Below is a small trained network, with its code and all its weights. Each question gives an input and a target symbol and asks what happens when units are switched off, that is, made to give their printed mean instead of their output.

import numpy as np


def w(rows, s, z=0):
    codes = np.array(rows[::2]) - 128.0
    scale = np.full(codes.shape[1], s)
    scale[-1] = z or s
    return codes * scale


def norm(h):
    return h / np.sqrt((h * h).mean(-1, keepdims=True) + 1e-5)


def f(y):
    return np.maximum(y, 0)


def softmax(a):
    e = np.exp(a - a.max(-1, keepdims=True))
    return e / e.sum(-1, keepdims=True)


def log_softmax(a):
    a = a - a.max(-1, keepdims=True)
    return a - np.log(np.exp(a).sum(-1, keepdims=True))


def net(x, mask):
    ids = ['βγδεζηθπσφψω'.index(c) for c in x.split()]
    T = len(ids)
    res = E[ids] + P[:T]
    r = norm(res)
    for j in range(3):
        rows = slice(4 * j, 4 * j + 4)
        q, k, v = (r @ M[0][rows].T for M in (Q, K, V))
        z = softmax(np.where(np.tri(T) > 0, q @ k.T / 4**0.5, -1e9)) @ v
        o = O[0][rows]
        res = res + np.where(mask[j], z, o[:, -1]) @ o[:, :-1]
    y = f(norm(res) @ A[0][:, :-1].T + A[0][:, -1])
    res = res + np.where(mask[3:7], y, B[0][:, -1]) @ B[0][:, :-1]
    return log_softmax(norm(res)[-1] @ U[:, :-1].T + U[:, -1])


Q, K, V, O, A, B = {}, {}, {}, {}, {}, {}
E = w([
[93,87,194],'β',
[170,131,165],'γ',
[113,76,248],'δ',
[159,162,95],'ε',
[74,49,118],'ζ',
[183,89,206],'η',
[103,152,137],'θ',
[40,109,118],'π',
[138,191,98],'σ',
[54,143,100],'φ',
[169,130,163],'ψ',
[176,51,55],'ω',
],0.017)
P = w([
[217,190,200],'0',
[38,3,23],'1',
[47,108,159],'2',
[62,91,172],'3',
[71,93,3],'4',
[79,88,129],'5',
[73,97,120],'6',
[75,90,124],'7',
[77,96,112],'8',
[73,103,38],'9',
],0.011)
Q[0] = w([
[204,186,126],'H1',
[41,145,165],'H1',
[73,164,127],'H1',
[130,104,153],'H1',
[208,92,117],'H2',
[93,176,97],'H2',
[221,97,86],'H2',
[40,52,117],'H2',
[154,247,183],'H3',
[83,52,48],'H3',
[88,89,119],'H3',
[92,179,159],'H3',
],0.015)
K[0] = w([
[97,56,107],'H1',
[226,183,139],'H1',
[204,148,155],'H1',
[98,142,135],'H1',
[99,66,131],'H2',
[98,168,81],'H2',
[108,20,60],'H2',
[253,158,143],'H2',
[57,7,64],'H3',
[149,234,198],'H3',
[156,207,170],'H3',
[49,154,128],'H3',
],0.014)
V[0] = w([
[197,162,125],'H1',
[148,62,96],'H1',
[74,146,55],'H1',
[169,119,173],'H1',
[72,64,148],'H2',
[191,85,46],'H2',
[76,202,139],'H2',
[129,97,158],'H2',
[2,53,132],'H3',
[143,169,112],'H3',
[244,193,111],'H3',
[179,169,108],'H3',
],0.018)
O[0] = w([
[82,107,25,161],'H1',
[58,203,95,27],'H1',
[233,134,126,1],'H1',
[123,84,146,209],'H1',
[154,175,228,90],'H2',
[151,190,27,28],'H2',
[180,48,168,113],'H2',
[15,148,138,178],'H2',
[102,191,231,5],'H3',
[179,141,122,140],'H3',
[151,41,7,207],'H3',
[129,95,24,147],'H3',
],0.014,0.0052)
A[0] = w([
[223,235,92,47],'N1',
[237,159,133,76],'N2',
[221,151,3,162],'N3',
[86,160,177,10],'N4',
],0.011,0.014)
B[0] = w([
[171,87,22,139],'N1',
[159,143,2,133],'N2',
[249,180,138,254],'N3',
[192,120,30,128],'N4',
],0.017,0.0073)
U = w([
[35,248,71,47],'β',
[193,27,192,2],'γ',
[117,197,139,148],'δ',
[124,94,129,57],'ε',
[48,162,96,147],'ζ',
[94,139,108,111],'η',
[119,159,125,156],'θ',
[48,93,153,7],'π',
[142,129,182,86],'σ',
[175,193,155,226],'φ',
[68,99,148,42],'ψ',
[99,167,87,86],'ω',
],0.017,0.0082)

Each question gives the input, a string of symbols that net reads in full, and the target symbol t.
The units are the heads (4 rows each of Q, K, V and O) and the neurons (one row each of A and B). Each row of codes is followed by its name. A weight is (code - 128) times the scale printed after its matrix; where a second scale follows, it is the last column's (O, A, B and U).
mask holds one flag per unit, heads first, then neurons. A switched-off unit (its flag False) gives its mean, the last column of its rows in O or B, instead of its output. The means were averaged over made-up inputs and are rounded, as every weight is.
A unit's drop is (log p(t) with every unit on - log p(t) with that unit switched off) / (log p(t) with every unit on - log p(t) with every unit switched off).
The circuit of an input: a set's keep is (log p(t) with only the set's units on - log p(t) with every unit switched off) / (log p(t) with every unit on - log p(t) with every unit switched off). Starting from all 7 units, units are removed one at a time, each time the one whose removal leaves the highest keep (on an exact tie, the one counted first), for as long as the keep stays at least 0.8.
units of the circuit, in order: the units of the circuit, biggest drop first
heads that matter: for each layer, one digit per head in row order, 1 if its drop is at least 0.15 and else 0, layers parted by /
drop when u is switched off: that unit's drop, to one decimal
input φ η δ ω β, target γ: units of the circuit, in order	[H2]
input δ θ π ψ η σ γ φ σ, target φ: heads that matter	011
input φ ω δ η γ φ σ, target φ: heads that matter	101
input ζ ω φ φ γ, target φ: heads that matter	100
input π φ η, target φ: heads that matter	001
input ω π φ σ π, target β: units of the circuit, in order	[H2, H3]
input φ δ δ ψ φ δ γ ζ θ, target γ: heads that matter	000
input φ θ φ η φ η, target φ: heads that matter	100
input ε η ω ω η η, target β: heads that matter	010
input φ φ η ω ω φ φ, target γ: heads that matter	010
input σ ψ π δ ψ φ η ψ ω ψ, target φ: heads that matter	110
input ω ω φ φ, target β: drop when H2 is switched off	0.3
input η σ π φ ω ω, target φ: drop when H3 is switched off	-0.1
input β ζ φ γ ε, target φ: drop when N4 is switched off	0.0
input φ φ φ β ζ γ η π ζ, target γ: units of the circuit, in order	[H1]
